Below is a small trained network, with its code and all its weights. Each question gives an input and a class and asks what happens when units are switched off, that is, made to give their printed mean instead of their output.

import numpy as np


def w(rows, s, z=0):
    codes = np.array(rows[::2]) - 128.0
    scale = np.full(codes.shape[1], s)
    scale[-1] = z or s
    return codes * scale


def norm(h):
    return h / np.sqrt((h * h).mean(-1, keepdims=True) + 1e-5)


def f(y):
    return y / 2 * (1 + np.tanh(0.7978845608 * (y + 0.044715 * y**3)))


def log_softmax(a):
    a = a - a.max(-1, keepdims=True)
    return a - np.log(np.exp(a).sum(-1, keepdims=True))


def net(x, mask):
    res = np.array(x, float).reshape(1, 5) / 4 @ E
    u = 0
    for l in range(3):
        y = f(norm(res) @ A[l][:, :-1].T + A[l][:, -1])
        res = res + np.where(mask[u : u + 13], y, B[l][:, -1]) @ B[l][:, :-1]
        u += 13
    return log_softmax(norm(res)[-1] @ U[:, :-1].T + U[:, -1])


A, B = {}, {}
E = w([
[162,64,113,64],'x0',
[65,189,106,35],'x1',
[70,89,1,122],'x2',
[76,157,74,202],'x3',
[47,31,159,160],'x4',
],0.008)
A[0] = w([
[221,119,180,172,93],'L0N0',
[97,192,159,36,88],'L0N1',
[132,192,122,139,80],'L0N2',
[216,153,60,171,93],'L0N3',
[165,191,99,180,194],'L0N4',
[67,239,87,183,76],'L0N5',
[181,177,139,178,119],'L0N6',
[136,190,64,202,44],'L0N7',
[121,211,167,109,5],'L0N8',
[116,198,103,157,69],'L0N9',
[105,245,80,192,45],'L0N10',
[125,165,115,56,34],'L0N11',
[176,129,101,172,101],'L0N12',
],0.012,0.0034)
B[0] = w([
[136,156,219,214,245],'L0N0',
[153,167,106,22,208],'L0N1',
[105,162,104,128,154],'L0N2',
[219,61,62,112,208],'L0N3',
[166,143,58,151,238],'L0N4',
[108,58,6,124,253],'L0N5',
[138,192,146,171,208],'L0N6',
[125,135,137,180,213],'L0N7',
[183,209,101,116,160],'L0N8',
[109,140,91,132,170],'L0N9',
[38,119,74,162,243],'L0N10',
[46,132,127,109,158],'L0N11',
[159,122,47,74,163],'L0N12',
],0.017,0.0043)
A[1] = w([
[147,125,119,156,61],'L1N0',
[118,132,163,74,61],'L1N1',
[86,105,211,144,197],'L1N2',
[181,102,127,84,194],'L1N3',
[154,103,99,48,117],'L1N4',
[141,206,83,196,161],'L1N5',
[120,56,93,81,160],'L1N6',
[111,97,125,127,76],'L1N7',
[163,130,111,142,59],'L1N8',
[108,60,144,128,90],'L1N9',
[91,150,167,31,4],'L1N10',
[254,52,144,160,115],'L1N11',
[102,107,122,159,46],'L1N12',
],0.016,0.0036)
B[1] = w([
[117,149,104,132,135],'L1N0',
[92,144,107,156,153],'L1N1',
[145,57,207,124,220],'L1N2',
[81,138,115,154,179],'L1N3',
[74,163,142,149,205],'L1N4',
[181,70,70,81,255],'L1N5',
[70,100,177,106,253],'L1N6',
[129,103,130,116,139],'L1N7',
[131,161,113,128,134],'L1N8',
[137,65,135,80,177],'L1N9',
[71,225,76,108,196],'L1N10',
[139,202,133,252,249],'L1N11',
[110,105,120,124,144],'L1N12',
],0.026,0.0062)
A[2] = w([
[100,134,66,201,165],'L2N0',
[146,213,156,143,88],'L2N1',
[143,93,152,91,56],'L2N2',
[251,199,83,134,42],'L2N3',
[166,113,179,107,117],'L2N4',
[102,152,123,25,64],'L2N5',
[154,123,135,126,33],'L2N6',
[91,65,97,113,73],'L2N7',
[167,136,122,77,116],'L2N8',
[105,178,153,77,60],'L2N9',
[95,189,130,157,99],'L2N10',
[164,181,36,82,2],'L2N11',
[246,149,111,22,55],'L2N12',
],0.015,0.0025)
B[2] = w([
[102,88,76,142,255],'L2N0',
[95,49,76,113,180],'L2N1',
[117,125,150,103,132],'L2N2',
[179,254,161,29,227],'L2N3',
[127,130,169,122,155],'L2N4',
[92,193,147,176,195],'L2N5',
[120,133,120,146,115],'L2N6',
[194,144,107,71,204],'L2N7',
[122,137,152,120,121],'L2N8',
[110,179,103,113,164],'L2N9',
[77,122,138,130,178],'L2N10',
[143,54,220,79,222],'L2N11',
[153,132,222,20,148],'L2N12',
],0.024,0.0061)
U = w([
[179,183,176,46,167],'0',
[33,203,132,107,157],'1',
[218,197,104,204,117],'2',
[135,63,26,109,253],'3',
[88,39,200,86,42],'4',
[161,102,250,226,103],'5',
[59,159,141,117,128],'6',
[73,110,149,221,43],'7',
],0.018,0.0025)

Each question gives the input, the list of numbers given to net, and the class t.
The units are the neurons (one row each of A and B). Each row of codes is followed by its name. A weight is (code - 128) times the scale printed after its matrix; where a second scale follows, it is the last column's (A, B and U).
mask holds one flag per neuron, layer by layer. A switched-off neuron (its flag False) gives its mean, the last column of its row in B, instead of its output. The means were averaged over made-up inputs and are rounded, as every weight is.
A unit's drop is (log p(t) with every unit on - log p(t) with that unit switched off) / (log p(t) with every unit on - log p(t) with every unit switched off).
The circuit of an input: a set's keep is (log p(t) with only the set's units on - log p(t) with every unit switched off) / (log p(t) with every unit on - log p(t) with every unit switched off). Starting from the 12 units with the biggest drops (on a tie, the unit counted first), units are removed one at a time, each time the one whose removal leaves the highest keep (on an exact tie, the one counted first), for as long as the keep stays at least 0.8.
circuit, biggest first: the units of the circuit, biggest drop first
k most important neurons: the k neurons with the biggest drops, biggest first
top k neurons in layer l: the k neurons of layer l with the biggest drops, biggest first
drop of u: that unit's drop, to one decimal
input [4,0,7,-8,2], class 6: top neuron in layer 0 : (L0N0)
input [7,-3,4,5,-6], class 2: circuit, biggest first : (L1N11, L0N3)
input [-8,-2,3,-5,-8], class 0: 2 most important neurons : (L2N3, L2N12)
input [2,0,-4,-4,-2], class 5: 3 most important neurons : (L0N0, L1N2, L0N4)
input [-7,-7,5,-1,7], class 5: circuit, biggest first : (L0N10, L0N5)
input [3,0,7,-6,2], class 6: 2 most important neurons : (L0N0, L0N7)
input [-6,7,0,2,6], class 3: 4 most important neurons : (L0N5, L1N10, L2N7, L2N3)
input [5,0,2,-4,4], class 4: 2 most important neurons : (L0N1, L0N3)
input [4,0,4,-2,6], class 4: 3 most important neurons : (L0N1, L0N0, L0N3)
input [-2,-5,3,-3,2], class 5: 2 most important neurons : (L0N4, L0N5)
input [-1,-4,5,2,4], class 4: top 2 neurons in layer 1 : (L1N6, L1N5)
input [1,-1,-1,-8,-5], class 6: top 2 neurons in layer 2 : (L2N10, L2N1)
input [5,0,4,-3,4], class 4: 3 most important neurons : (L0N1, L0N3, L0N0)
input [-3,-7,3,-5,-2], class 2: circuit, biggest first : (L1N11)
input [6,4,8,-1,7], class 4: top 3 neurons in layer 0 : (L0N1, L0N12, L0N8)
input [4,6,-6,-2,-7], class 1: top 2 neurons in layer 0 : (L0N1, L0N11)
input [4,1,0,3,-8], class 0: 2 most important neurons : (L2N3, L2N12)
input [6,4,1,-1,4], class 1: drop of L1N10 : 0.2
input [-5,-2,6,-5,8], class 4: drop of L0N0 : 0.2
input [-4,-4,2,-6,0], class 5: circuit, biggest first : (L0N0)
input [-1,-2,-1,-4,8], class 5: drop of L0N5 : 0.1
